The symbols move the objects like this.
w493: ga>w290, ku>w806, pe>w810, ko>w980, na>w258, vo>w867
w867: ga>w806, ku>w531, pe>w63, ko>w88, na>w459, vo>w920
w803: ga>w120, ku>w543, pe>w566, ko>w719, na>w201, vo>w6
w54: ga>w209, ku>w980, pe>w894, ko>w258, na>w791, vo>w529
w277: ga>w719, ku>w791, pe>w439, ko>w891, na>w120, vo>w272
w395: ga>w600, ku>w693, pe>w821, ko>w696, na>w351, vo>w745
w612: ga>w83, ku>w737, pe>w841, ko>w171, na>w531, vo>w657
w327: ga>w526, ku>w183, pe>w933, ko>w693, na>w696, vo>w553
w84: ga>w61, ku>w69, pe>w358, ko>w590, na>w322, vo>w740
w192: ga>w764, ku>w707, pe>w525, ko>w923, na>w737, vo>w769
w258: ga>w894, ku>w243, pe>w54, ko>w835, na>w875, vo>w459
w209: ga>w875, ku>w810, pe>w272, ko>w894, na>w752, vo>w980
w180: ga>w258, ku>w459, pe>w835, ko>w290, na>w209, vo>w366
w752: ga>w796, ku>w54, pe>w543, ko>w6, na>w277, vo>w835
w61: ga>w401, ku>w909, pe>w195, ko>w358, na>w407, vo>w69
w909: ga>w686, ku>w119, pe>w804, ko>w445, na>w84, vo>w494
w478: ga>w750, ku>w973, pe>w553, ko>w669, na>w211, vo>w71
w360: ga>w84, ku>w740, pe>w590, ko>w686, na>w195, vo>w797
w243: ga>w493, ku>w867, pe>w980, ko>w529, na>w180, vo>w514
w82: ga>w218, ku>w882, pe>w531, ko>w920, na>w359, vo>w591
w358: ga>w195, ku>w445, pe>w61, ko>w84, na>w325, vo>w217
w429: ga>w645, ku>w696, pe>w5, ko>w351, na>w626, vo>w747
w699: ga>w123, ku>w401, pe>w346, ko>w973, na>w669, vo>w61
w445: ga>w804, ku>w201, pe>w909, ko>w69, na>w590, vo>w321
w980: ga>w810, ku>w63, pe>w493, ko>w243, na>w835, vo>w88
w218: ga>w895, ku>w171, pe>w62, ko>w531, na>w88, vo>w882
w582: ga>w769, ku>w492, pe>w626, ko>w454, na>w503, vo>w821
w525: ga>w657, ku>w503, pe>w764, ko>w192, na>w602, vo>w481
w797: ga>w740, ku>w803, pe>w101, ko>w119, na>w445, vo>w439
w272: ga>w791, ku>w290, pe>w875, ko>w209, na>w543, vo>w493
w600: ga>w387, ku>w933, pe>w492, ko>w821, na>w5, vo>w693
w894: ga>w272, ku>w493, pe>w209, ko>w54, na>w6, vo>w243
w170: ga>w277, ku>w272, pe>w891, ko>w796, na>w803, vo>w894
w606: ga>w923, ku>w626, pe>w715, ko>w2, na>w764, vo>w454
w290: ga>w835, ku>w852, pe>w180, ko>w810, na>w894, vo>w806
w737: ga>w591, ku>w715, pe>w602, ko>w179, na>w678, vo>w2
w359: ga>w88, ku>w83, pe>w514, ko>w895, na>w806, vo>w612
w120: ga>w494, ku>w170, pe>w321, ko>w566, na>w797, vo>w543
w843: ga>w606, ku>w454, pe>w2, ko>w503, na>w192, vo>w5
w71: ga>w973, ku>w358, pe>w280, ko>w407, na>w123, vo>w590
w229: ga>w478, ku>w71, pe>w669, ko>w269, na>w183, vo>w325
w715: ga>w192, ku>w769, pe>w923, ko>w606, na>w657, vo>w582
w693: ga>w933, ku>w750, pe>w327, ko>w115, na>w653, vo>w478
w626: ga>w481, ku>w387, pe>w769, ko>w582, na>w843, vo>w600
w459: ga>w243, ku>w514, pe>w529, ko>w852, na>w810, vo>w895
w69: ga>w909, ku>w494, pe>w445, ko>w217, na>w360, vo>w120
w503: ga>w2, ku>w645, pe>w843, ko>w707, na>w923, vo>w429
w553: ga>w183, ku>w699, pe>w750, ko>w478, na>w197, vo>w280
w62: ga>w359, ku>w612, pe>w895, ko>w218, na>w867, vo>w678
w543: ga>w170, ku>w894, pe>w796, ko>w752, na>w439, vo>w258
w6: ga>w543, ku>w258, pe>w752, ko>w791, na>w891, vo>w180
w835: ga>w54, ku>w529, pe>w258, ko>w180, na>w272, vo>w852
w719: ga>w566, ku>w752, pe>w803, ko>w439, na>w494, vo>w791
w707: ga>w843, ku>w5, pe>w503, ko>w481, na>w715, vo>w351
w366: ga>w459, ku>w895, pe>w852, ko>w806, na>w980, vo>w218
w602: ga>w532, ku>w923, pe>w591, ko>w737, na>w171, vo>w606
w171: ga>w841, ku>w179, pe>w612, ko>w678, na>w82, vo>w764
w566: ga>w321, ku>w796, pe>w120, ko>w803, na>w119, vo>w752
w657: ga>w737, ku>w2, pe>w179, ko>w764, na>w532, vo>w503
w750: ga>w551, ku>w346, pe>w183, ko>w553, na>w745, vo>w973
w115: ga>w327, ku>w553, pe>w693, ko>w745, na>w747, vo>w669
w514: ga>w867, ku>w920, pe>w88, ko>w359, na>w366, vo>w841
w119: ga>w101, ku>w719, pe>w797, ko>w201, na>w69, vo>w277
w769: ga>w707, ku>w351, pe>w481, ko>w626, na>w2, vo>w492
w645: ga>w582, ku>w821, pe>w454, ko>w5, na>w481, vo>w696
w895: ga>w514, ku>w841, pe>w359, ko>w62, na>w63, vo>w171
w810: ga>w180, ku>w366, pe>w290, ko>w493, na>w54, vo>w63
w678: ga>w612, ku>w657, pe>w171, ko>w882, na>w920, vo>w525
w669: ga>w553, ku>w280, pe>w478, ko>w229, na>w551, vo>w407
w590: ga>w358, ku>w217, pe>w84, ko>w360, na>w401, vo>w101
w526: ga>w653, ku>w211, pe>w747, ko>w933, na>w821, vo>w183
w454: ga>w626, ku>w600, pe>w582, ko>w645, na>w707, vo>w395
w933: ga>w747, ku>w551, pe>w526, ko>w327, na>w395, vo>w750
w179: ga>w602, ku>w606, pe>w737, ko>w657, na>w882, vo>w843
w195: ga>w322, ku>w804, pe>w401, ko>w61, na>w71, vo>w445
w481: ga>w503, ku>w429, pe>w707, ko>w769, na>w606, vo>w387
w401: ga>w325, ku>w686, pe>w322, ko>w195, na>w280, vo>w909
w201: ga>w797, ku>w439, pe>w119, ko>w494, na>w217, vo>w891
w325: ga>w71, ku>w590, pe>w407, ko>w322, na>w699, vo>w686
w852: ga>w529, ku>w359, pe>w459, ko>w366, na>w493, vo>w62
w346: ga>w269, ku>w322, pe>w123, ko>w699, na>w478, vo>w195
w269: ga>w669, ku>w407, pe>w229, ko>w123, na>w750, vo>w322
w529: ga>w980, ku>w88, pe>w243, ko>w459, na>w290, vo>w359
w591: ga>w882, ku>w192, pe>w532, ko>w602, na>w612, vo>w715
w88: ga>w63, ku>w82, pe>w867, ko>w514, na>w852, vo>w83
w923: ga>w525, ku>w481, pe>w192, ko>w715, na>w179, vo>w626
w791: ga>w752, ku>w835, pe>w6, ko>w875, na>w170, vo>w290
w920: ga>w531, ku>w532, pe>w82, ko>w83, na>w895, vo>w602
w321: ga>w201, ku>w891, pe>w494, ko>w120, na>w101, vo>w796
w63: ga>w366, ku>w218, pe>w806, ko>w867, na>w529, vo>w82
w5: ga>w454, ku>w395, pe>w645, ko>w429, na>w769, vo>w653
w764: ga>w179, ku>w843, pe>w657, ko>w525, na>w591, vo>w707
w280: ga>w699, ku>w61, pe>w973, ko>w71, na>w269, vo>w84
w796: ga>w891, ku>w209, pe>w170, ko>w543, na>w719, vo>w54
w83: ga>w82, ku>w591, pe>w920, ko>w841, na>w62, vo>w737
w973: ga>w346, ku>w195, pe>w699, ko>w280, na>w229, vo>w358
w531: ga>w62, ku>w678, pe>w218, ko>w82, na>w514, vo>w532
w211: ga>w745, ku>w229, pe>w197, ko>w551, na>w327, vo>w123
w653: ga>w395, ku>w745, pe>w696, ko>w747, na>w492, vo>w211
w322: ga>w407, ku>w360, pe>w325, ko>w401, na>w973, vo>w804
w804: ga>w360, ku>w797, pe>w686, ko>w909, na>w358, vo>w201
w407: ga>w280, ku>w84, pe>w71, ko>w325, na>w346, vo>w360
w551: ga>w197, ku>w269, pe>w211, ko>w183, na>w693, vo>w346
w747: ga>w696, ku>w197, pe>w653, ko>w526, na>w600, vo>w551
w745: ga>w693, ku>w478, pe>w115, ko>w197, na>w526, vo>w229
w101: ga>w217, ku>w566, pe>w740, ko>w797, na>w909, vo>w719
w841: ga>w920, ku>w602, pe>w83, ko>w612, na>w218, vo>w179
w217: ga>w445, ku>w321, pe>w69, ko>w740, na>w686, vo>w566
w891: ga>w439, ku>w875, pe>w277, ko>w170, na>w566, vo>w209
w492: ga>w351, ku>w526, pe>w387, ko>w600, na>w645, vo>w327
w686: ga>w590, ku>w101, pe>w360, ko>w804, na>w61, vo>w119
w123: ga>w229, ku>w325, pe>w269, ko>w346, na>w553, vo>w401
w439: ga>w803, ku>w6, pe>w719, ko>w277, na>w321, vo>w875
w882: ga>w171, ku>w764, pe>w678, ko>w532, na>w83, vo>w192
w387: ga>w429, ku>w747, pe>w351, ko>w492, na>w454, vo>w933
w197: ga>w115, ku>w669, pe>w745, ko>w211, na>w933, vo>w269
w806: ga>w852, ku>w62, pe>w366, ko>w63, na>w243, vo>w531
w351: ga>w5, ku>w653, pe>w429, ko>w387, na>w582, vo>w526
w875: ga>w6, ku>w180, pe>w791, ko>w272, na>w796, vo>w810
w183: ga>w211, ku>w123, pe>w551, ko>w750, na>w115, vo>w699
w740: ga>w69, ku>w120, pe>w217, ko>w101, na>w804, vo>w803
w821: ga>w492, ku>w327, pe>w600, ko>w395, na>w429, vo>w115
w494: ga>w119, ku>w277, pe>w201, ko>w321, na>w740, vo>w170
w2: ga>w715, ku>w582, pe>w606, ko>w843, na>w525, vo>w645
w532: ga>w678, ku>w525, pe>w882, ko>w591, na>w841, vo>w923
w696: ga>w821, ku>w115, pe>w395, ko>w653, na>w387, vo>w197

The rows follow the links: the fewer symbols apart two objects are, the more alike their rows tend to be.

Each row is also shifted at random along 5 hidden directions that mean nothing.

Each row, then its object:
[ -17,  -45,  -45,   37,  -14,   28,  -33,   -5,  -42,   17,   -2,  -58,  -55,  -35,  -22,  -12,  -31,  -21,  -54,  -31,  -16,   -5,   -6,    0,  -23,   -6,    0,    1,   14,   34,    1,  -31,    2,  -15,   51,   -1,  -21,   -3,   10,    2,   14,  -26]
object: w891
[ -79,   52,   43,  -12,    6,   -8,    7,  -24,   12,    1,  -65,   -6,    0,   24,   -1,   19,   11,  -24,  -25,    2,    4,  -11,   38,   41,   20,  -10,  -14,  -18,   23,   19,    8,   16,    9,    5,   37,   -6,   27,    9,  -56,  -10,    3,   17]
object: w715
[  58,   10,   17,    0,   42,  -12,   26,   57,   24,  -34,   18,   62,   23,    9,  -19,   42,  -15,   16,  -37,   32,   39,  -15,  -59,   -4,    5,   48,   15,  -24,   72,  -45,  -37,  -15,  -20,   64,   10,   21,  -14,   19,   19,   23,  -17,   37]
object: w821
[ -81,   30,   17,    1,   19,   -9,   43,   34,  -16,  -10,   -6,   26,   32,   42,   26,    1,    7,    8,    1,   20,  -11,   30,    7,  -13,    8,   -9,   -5,   42,  -18,   -3,    7,    6,    0,  -10,  -28,  -10,   42,   21,   10,  -25,    2,   -7]
object: w229
[  65,   -8,  -18,    5,  -48,   -3,  -53,  -43,  -27,   22,    1,  -37,  -21,  -44,    6,  -40,   -3,    6,   18,  -41,   32,  -19,   17,   -9,   17,   27,  -22,  -26,   23,  -13,   11,  -13,   -8,   -4,    9,  -32,  -21,    5,  -25,    0,    2,   -8]
object: w591
[ -20,  -17,   15,  -28,  -48,  -33,  -58,  -88,   12,   20,   -1,  -39,   -5,   -7,   20,  -12,   17,    9,   73,  -25,    1,   -5,   33,    6,    8,  -27,  -17,   -4,  -40,    0,   33,   20,  -13,  -29,    8,   13,  -25,  -19,  -23,  -11,   36,   14]
object: w88
[  37,  -27,  -34,    6,   -9,   22,  -13,   -9,   -4,    9,   16,  -22,   -5,   -2,  -13,    6,  -29,   -8,   15,    1,  -26,    9,    2,   -4,  -21,    4,   20,   21,    6,  -14,  -25,  -16,   -2,   -1,  -13,    6,   11,   -6,   20,   26,  -26,  -14]
object: w217
[ -61,   17,   62,   14,  -17,  -31,  -32,  -46,   13,    1,  -71,  -36,    5,   41,   -2,   15,   -2,   -3,   10,  -15,   -8,  -11,   19,   31,   20,  -22,  -23,    5,   35,   -8,   12,   10,   -2,   -8,   41,   27,   -4,  -28,  -61,   13,   21,   36]
object: w920
[ 176,  -20,   -5,   37,    2,   12,   -6,   32,   -3,    0,    8,    1,  -30,  -34,  -15,  -23,   27,   14,  -36,  -16,    7,  -15,  -33,  -16,   -1,   -5,   -6,  -29,   -6,   24,    9,    3,   21,   -8,   13,    5,  -52,  -31,   -5,    5,   16,   -1]
object: w514
[  -9,   35,   11,   -4,   32,    6,   50,   44,   12,   -9,  -14,   40,    1,   29,   20,   30,   34,   -2,  -43,   31,    1,   25,   -4,   -8,   14,   -5,   12,    9,  -28,   32,   19,   11,    6,   10,    4,   -9,   22,   25,    2,  -41,    8,   -3]
object: w693
[ -30,   10,   21,  -11,    1,  -14,  -19,  -28,   17,  -14,  -39,   -7,   19,   15,  -12,   37,  -28,  -11,  -11,   -2,   25,  -18,    3,   19,   25,   29,  -10,  -26,   69,  -28,   -5,  -16,  -27,   39,   37,   11,   -4,   14,  -29,   12,  -17,   26]
object: w481
[ -87,   31,    1,    3,  -15,    8,   -6,  -26,  -37,    9,  -58,  -35,  -14,  -11,   10,  -18,    0,  -27,  -46,  -30,   16,   -8,   47,   14,   27,    3,  -35,  -21,   16,   37,   34,   -6,    2,  -12,   39,  -42,   19,   27,  -45,  -37,    3,  -20]
object: w2
[ -34,   55,   -3,   -8,    5,   31,   48,   12,   25,   29,  -42,   12,  -44,   31,   58,   25,   90,  -13,  -34,   27,  -24,   56,   42,   -7,   26,  -35,   28,   25, -116,   98,   65,   32,   35,  -21,    3,  -44,   45,   20,  -28,  -88,   23,  -31]
object: w115
[  57,  -46,  -49,   27,  -24,   26,  -42,  -16,  -16,   19,   15,  -45,  -33,  -16,  -18,    7,  -42,   -9,   -2,  -13,  -18,    5,  -11,   -7,  -22,   19,   22,   17,   33,  -15,  -29,  -35,   -9,    8,   15,    7,   -8,   -7,   17,   33,  -17,  -13]
object: w797
[  -4,   -3,  -64,    3,  -53,   29,  -36,  -38,  -27,   41,   -9,  -42,  -54,  -47,   44,  -25,   28,   -6,  -16,  -34,   32,   19,   30,  -33,   35,   38,    0,  -12,  -38,   45,   57,  -25,   -9,   -3,   17,  -76,   -1,   38,  -16,  -68,    2,  -50]
object: w351
[  37,  -11,  -52,   19,   11,   39,   36,   50,  -64,   -4,   28,   -5,    4,  -26,   -8,  -48,  -22,  -13,  -35,  -12,  -18,   14,   10,  -27,  -21,   -5,  -14,   17,  -17,   17,   -7,  -15,   16,  -32,  -36,  -33,   22,   19,   40,   -8,  -25,  -55]
object: w686
[  59,  -20,  -23,   15,   15,   17,    8,   23,  -19,   -9,   15,   -7,   10,    8,  -24,   11,  -42,   -8,  -14,    7,  -22,    7,  -10,   -6,  -25,    3,    9,   20,   31,  -21,  -35,  -18,   -4,    4,   -7,   17,   11,    1,   26,   33,  -25,   -8]
object: w804
[ -66,  -22,  -14,   19,  -17,    7,  -33,  -32,  -19,   13,  -23,  -54,  -11,   21,  -12,   17,  -51,  -20,    3,  -12,  -32,   11,   13,   12,  -15,   -2,    8,   35,   38,  -15,  -22,  -27,  -11,   -5,   28,   17,   20,   -3,   -3,   27,   -8,   -1]
object: w740
[  26,   -6,  -11,   -6,   -8,  -15,  -12,   -4,  -17,    3,   32,    5,   11,   20,   15,   13,  -23,   14,   31,   10,   -4,   23,   -4,  -18,   -9,   13,   10,   39,   16,  -40,  -23,  -10,  -21,    5,  -14,    9,   19,   24,   26,    7,    6,    9]
object: w280
[   2,   18,   -3,    6,   41,    1,   61,   78,  -50,  -26,   40,   47,   39,    8,   -7,  -27,  -21,    7,  -20,   17,   -5,    9,  -11,  -14,  -23,   -3,  -13,   28,   14,  -23,  -34,    2,    8,  -14,  -45,   -7,   33,   29,   45,    6,  -11,  -13]
object: w325
[ -56,    2,   15,    7,   35,  -27,   33,   49,  -37,  -42,    7,   32,   63,   32,   -2,    8,  -44,   11,  -24,   10,   17,    7,  -28,  -23,    8,   20,  -26,   21,   55,  -47,  -13,  -20,  -34,   16,   -9,   16,    9,   35,   33,   -3,   -6,    9]
object: w183
[  29,    5,   11,  -14,   42,  -21,   30,   50,    3,  -39,   33,   60,   42,    9,  -11,   30,  -22,   14,  -23,   27,   35,   -7,  -44,  -13,    2,   35,    1,  -14,   52,  -44,  -26,  -10,  -29,   46,   -3,   19,   -9,   32,   34,    7,   -9,   26]
object: w526
[ -83,    0,  -15,   20,  -17,   -9,   -8,   -1,  -60,    5,   -8,  -25,    7,   22,   28,  -13,  -26,    4,   -7,  -17,    1,   29,   12,  -28,   12,   10,  -19,   50,   14,  -11,   15,  -25,  -23,  -17,    4,  -20,   27,   37,    9,  -30,   15,  -19]
object: w269
[  24,   -7,   23,  -53,  -32,  -35,  -32,  -72,   38,    3,   21,    1,   37,   -5,   16,  -14,   21,   18,  105,   -6,    8,  -14,   26,    3,   10,  -16,  -15,  -19,  -45,  -29,   17,   34,  -12,  -17,  -42,   14,  -20,  -25,   -8,    7,    4,   20]
object: w218
[  68,    0,   45,   64,   31,    5,   11,   58,   34,   -4,  -37,    9,  -48,   19,  -28,   25,   30,   10,  -69,   12,  -21,  -10,  -56,   21,   -8,  -22,   24,   -4,   19,   32,  -13,    7,   37,   10,   52,   43,  -36,  -56,  -30,   26,   31,   35]
object: w243
[   7,    4,   -9,  -27,  -10,  -12,  -16,  -25,  -24,  -12,    9,   -1,   28,  -35,   -9,  -22,  -26,   -6,    7,  -20,   43,  -28,   16,   -1,   14,   32,  -34,  -42,   41,  -28,    0,  -11,  -25,   12,   -2,  -20,   -9,   28,   -2,    1,  -19,   -4]
object: w606
[  52,  -37,  -45,   11,   -7,   33,  -20,   -4,    3,   20,   25,  -24,  -49,  -34,  -18,    0,   -2,  -11,  -16,   -6,  -19,   -1,  -10,    2,  -28,   -7,   27,   -6,  -22,   30,   -9,   -9,   12,   -4,   15,    2,  -19,  -15,   19,   12,    1,  -17]
object: w277
[ -91,   -2,   45,    0,   23,  -42,   17,   25,  -29,  -36,   14,   23,   47,   -6,  -22,  -45,  -19,   14,    6,  -13,   14,  -34,  -18,   11,  -12,  -23,  -48,  -13,   25,  -27,   -9,   14,   -2,  -22,  -13,   24,  -21,  -14,   11,   19,   23,   18]
object: w366
[-115,   42,   22,  -44,   19,    0,   49,  -10,   15,    1,   -4,   20,   40,   48,   16,    8,   11,  -18,   47,   34,  -49,   29,   54,   24,  -19,  -51,    9,   42,  -65,   12,   -5,   40,   21,  -33,  -52,    2,   70,    4,    8,   -8,  -12,   -8]
object: w360
[ -46,  -32,   -6,   15,   -7,    2,  -11,   -5,    1,    1,    3,  -20,  -11,  -19,   -7,  -24,    4,    4,    6,  -16,  -10,  -10,  -15,   -4,   -6,  -15,   -6,   -5,  -28,   16,   19,   -3,    6,  -17,   -3,    8,  -31,  -32,    7,    0,   10,  -11]
object: w258
[  15,   20,   11,   37,   29,   13,   24,   58,    1,  -17,  -37,   21,  -10,    6,  -13,   25,   -7,   -4,  -85,    8,   27,   -9,  -36,    0,   21,   42,    5,  -21,   67,    3,   -8,  -25,    1,   44,   40,   -9,   -4,   14,  -19,    0,  -15,    8]
object: w429
[  23,  -15,   16,   20,  -12,   -8,  -25,  -10,   13,   12,   -4,  -15,  -34,   -9,   -1,   -8,   26,   13,    3,  -12,   -5,   -8,  -16,    5,   -4,  -21,    2,   -4,  -19,   20,   12,   11,   13,  -14,   23,   16,  -33,  -33,  -16,    3,   37,   16]
object: w459
[ -30,    6,   12,   24,  -22,   -8,  -57,  -44,   24,   21,  -67,  -42,  -52,   37,   12,   76,   -9,  -10,  -42,   -2,   13,   12,   -9,   14,   31,   35,   26,    8,   67,    2,    6,  -30,  -28,   48,   98,   13,   -1,   18,  -51,  -11,   20,   34]
object: w492
[ -31,   11,   -6,   -3,  -15,    4,  -18,  -23,   10,    7,  -32,  -13,  -11,    0,   13,   21,   -1,   -9,  -16,   -7,   25,    0,    8,    0,   30,   33,    2,  -16,   25,    3,   18,  -18,  -15,   28,   28,  -21,    2,   19,  -26,  -19,  -11,    0]
object: w645
[ -18,  -52,  -17,  -61,  -15,  -21,  -24,  -54,   43,   -9,   69,    9,   42,  -29,   -7,   -9,  -11,   14,  105,    4,    2,  -18,   -5,   -6,  -20,   -8,    5,  -20,  -51,  -36,    1,   14,  -23,   -1,  -58,   28,  -37,  -27,   48,   23,  -15,    4]
object: w272
[  43,  -17,   -5,   69,   25,   12,   29,   91,  -72,  -19,    9,    4,  -21,  -49,  -28,  -76,    2,   11,  -93,  -36,   14,  -26,  -45,  -20,  -10,   -6,  -42,  -22,   21,   32,    9,  -14,   28,  -29,   15,  -15,  -43,  -15,   11,   -5,   24,  -24]
object: w852
[   7,   20,   27,   -8,  -47,  -13,  -49,  -74,   31,   32,  -43,  -37,  -25,   11,   18,    7,   28,    0,   45,  -14,    2,   -5,   36,   21,   22,   -4,    1,   -5,   -5,    2,   18,   14,    6,   -4,   21,   -6,    2,  -19,  -62,   -1,   14,   20]
object: w882
[  90,   14,   30,    3,   40,  -11,   14,   42,   58,  -20,   -4,   54,   -2,   36,  -15,   85,    1,   12,  -39,   47,   21,   -1,  -59,    9,    7,   35,   41,  -12,   65,  -29,  -36,   -7,  -15,   73,   39,   42,  -12,    8,   -2,   25,   -3,   56]
object: w696
[ -31,   10,  -29,   14,  -12,   22,   -2,    6,  -34,    6,  -28,  -18,  -16,  -30,   12,  -23,    0,  -12,  -51,  -26,   31,   -4,   13,  -17,   32,   35,  -22,  -24,   15,   25,   34,  -28,   -5,    7,   17,  -54,    1,   30,  -17,  -38,  -15,  -36]
object: w454
[  67,   18,  -28,    2,   -6,   36,   12,   10,    6,   13,  -20,    0,  -25,  -29,   12,   -8,   33,  -12,  -41,   -6,   21,    1,   12,  -12,   27,   25,    4,  -36,  -21,   42,   32,   -6,   15,   11,    3,  -50,   -1,   14,  -21,  -34,  -23,  -31]
object: w769

Start, symbols taken left to right, then the object you end at.
Answers are names.
[ -35,   12,   -3,   10,   31,   22,   47,   42,  -15,   -9,   -6,   10,   19,   21,  -16,   -4,  -18,  -17,  -19,   16,  -37,   11,   10,    9,  -24,  -20,    5,   26,   -5,    7,  -23,    3,   22,  -16,  -27,    1,   39,   -4,   16,   16,  -26,  -18]
ko na pe ga vo: w217
[-125,   38,   40,    5,   29,  -13,   28,   24,    2,  -24,  -49,   21,   29,   30,   -7,   21,  -17,  -11,  -45,   11,   22,  -12,   -4,   20,   25,   22,  -14,  -10,   62,  -13,   -2,  -10,  -10,   30,   26,   -2,   19,   18,  -26,   -4,  -12,   18]
ku na na vo pe pe na: w645
[ -32,  -16,   -8,  -35,  -17,   10,  -26,  -64,   60,   29,    5,  -21,  -34,    4,    4,   35,   24,  -16,   50,   17,  -38,   11,   24,   27,  -21,  -37,   42,    5,  -70,   33,    6,   25,   11,   -9,    7,   21,    1,  -28,   -2,    3,    8,    5]
na na na vo: w566
[  46,   45,   15,  -20,   19,   16,   34,   20,   73,   11,  -10,   51,  -24,   21,   24,   51,   65,    5,  -10,   47,    7,   18,   -8,    8,   18,   11,   51,  -11,  -41,   31,    9,   24,   19,   37,   -2,  -14,   16,    4,  -19,  -25,   -7,   14]
ga ku ga vo vo na vo: w973
[  76,   -3,  -33,   18,  -17,   19,  -24,   -1,    1,   24,  -10,  -13,  -58,   -8,   24,   35,   21,    0,  -50,   -3,   21,   22,  -14,  -23,   21,   34,   25,   -3,    4,   30,   21,  -25,  -11,   27,   52,  -23,  -10,   31,  -10,  -38,   17,   -7]
vo pe pe vo pe na: w551
[  14,   61,   43,   -5,   -1,    7,    8,  -19,   48,   22,  -62,    3,  -37,   24,   10,   28,   54,  -15,  -16,   16,   -8,   -2,   34,   43,   17,  -19,   19,  -17,  -14,   43,    9,   34,   36,    5,   31,  -12,   26,  -13,  -70,   -9,    8,   20]
na na pe pe ku vo ku: w769
[ 114,  -18,  -87,   24,   -1,   52,   35,   64,  -91,    9,   60,   -3,  -15,  -60,    6,  -77,   -5,   -5,  -43,  -23,   -3,   20,   10,  -54,  -21,    5,  -17,   12,  -43,   33,    5,  -18,   19,  -43,  -49,  -65,   14,   36,   58,  -31,  -18,  -81]
vo vo na ku: w719
[  -5,  -39,  -57,   54,  -19,   41,  -30,   11,  -59,   23,   -1,  -60,  -62,  -39,  -19,  -28,  -35,  -20,  -62,  -35,  -16,    0,   -6,   -7,  -23,    8,    3,   12,   24,   31,   -9,  -41,    9,  -17,   42,  -20,   -6,    2,    9,    6,    4,  -38]
ku ga vo ko: w209
[ -88,  -27,   23,   12,  -27,  -28,  -52,  -52,   10,   12,  -19,  -41,  -19,    7,    0,    1,   -4,    8,   30,  -21,   -9,   -8,   -5,   14,    0,  -18,   -5,   10,    1,   -3,   15,    0,   -9,  -13,   34,   30,  -29,  -31,  -21,    7,   38,   24]
ga ko ko ko na ku: w529
[  15,  -19,  -42,   11,  -34,    0,  -31,  -15,  -53,   19,   28,  -28,  -12,   -4,   28,  -15,  -21,   10,   17,  -18,    4,   30,   10,  -37,    0,   19,   -3,   42,    3,  -17,    2,  -25,  -23,  -13,   -5,  -21,   15,   36,   23,  -20,   13,  -21]
ko na ko ga ku: w71
[ -23,   -2,  -11,  -35,  -16,  -18,   -6,  -28,    6,    1,   22,    8,   31,   23,   38,   18,    2,   13,   55,   11,    6,   30,   14,  -30,   16,    8,    5,   28,  -32,  -23,   21,    0,  -32,    3,  -31,   -4,   16,   28,   22,  -29,    0,   -3]
ku na ga na: w745
[ -29,   -7,  -14,   19,  -22,    0,  -35,  -31,  -43,   18,  -22,  -53,  -24,   31,    8,   24,  -37,  -14,  -14,  -12,  -25,   30,   25,    2,   -9,   -9,    3,   51,   32,   -3,  -11,  -21,  -17,  -16,   44,   10,   31,   26,   -5,   -5,   23,   -1]
ko ga vo vo pe: w201
[ -42,   25,   24,  -76,    9,  -29,   15,  -35,   42,  -24,   17,   45,   72,    1,    0,   10,   -4,    0,   67,   21,   32,  -24,   22,   15,   15,   18,  -11,  -40,    4,  -46,   -6,   22,  -22,   28,  -48,    0,   10,   14,    4,   10,  -38,   19]
ko ku na pe: w769
[-117,    0,    2,   35,  -11,  -19,  -16,    2,  -69,   -1,  -28,  -34,    8,   38,   17,   -1,  -48,   -1,  -26,  -21,   -3,   25,    5,  -16,   10,   12,  -24,   56,   56,  -24,    2,  -35,  -30,  -10,   33,   -3,   28,   37,   -1,  -17,   22,   -4]
ga pe ku pe ko: w280
[  -4,  -45,  -51,  -14,  -26,   22,  -24,  -37,    1,   22,   30,  -33,  -28,  -46,    3,  -28,   10,   -8,   26,  -19,  -14,    2,   13,  -13,  -15,  -19,    6,  -11,  -71,   37,   30,    0,    4,  -27,  -12,  -12,  -26,  -17,   25,  -15,    1,  -37]
vo na vo na ku: w529
[  80,    6,   -9,  -25,    1,    3,    7,   -6,   22,   11,   35,   19,    2,   25,   12,   30,    9,    7,   42,   30,  -25,   28,   10,   -2,  -19,  -12,   34,   32,  -30,  -13,  -26,   17,    3,    1,  -28,   12,   29,    9,   23,    9,   -3,    9]
vo ko ku ku pe vo vo: w290
[ -70,  -44,  -23,    0,  -15,    0,  -20,  -22,  -14,   -2,   16,  -28,    2,  -30,   -8,  -32,  -17,   -3,   19,  -24,   -6,  -12,   -2,   -9,  -10,  -13,  -17,   -8,  -27,    7,   22,   -9,   -8,  -22,   -8,    4,  -31,  -20,   21,    0,    4,  -21]
na ko ga vo na vo: w810
[ -40,  -68,  -32,    3,   -1,   -9,  -32,  -10,  -41,  -22,   39,  -28,   19,  -40,  -39,  -23,  -70,   -5,   -1,  -29,    9,  -29,  -26,   -9,  -26,   10,  -26,  -15,   45,  -33,  -18,  -33,  -34,   -1,   10,   26,  -44,   -3,   46,   31,   -4,   -8]
pe na ga pe na: w119
[  60,   -5,   12,   28,  -16,  -10,  -48,  -27,   14,   22,  -30,  -34,  -41,   64,    8,   80,  -22,    2,   -8,   15,  -27,   36,  -12,    8,   -4,    6,   42,   56,   57,  -22,  -33,  -20,  -19,   25,   66,   45,   16,    6,  -21,   22,   26,   44]
ko vo vo ku vo: w6
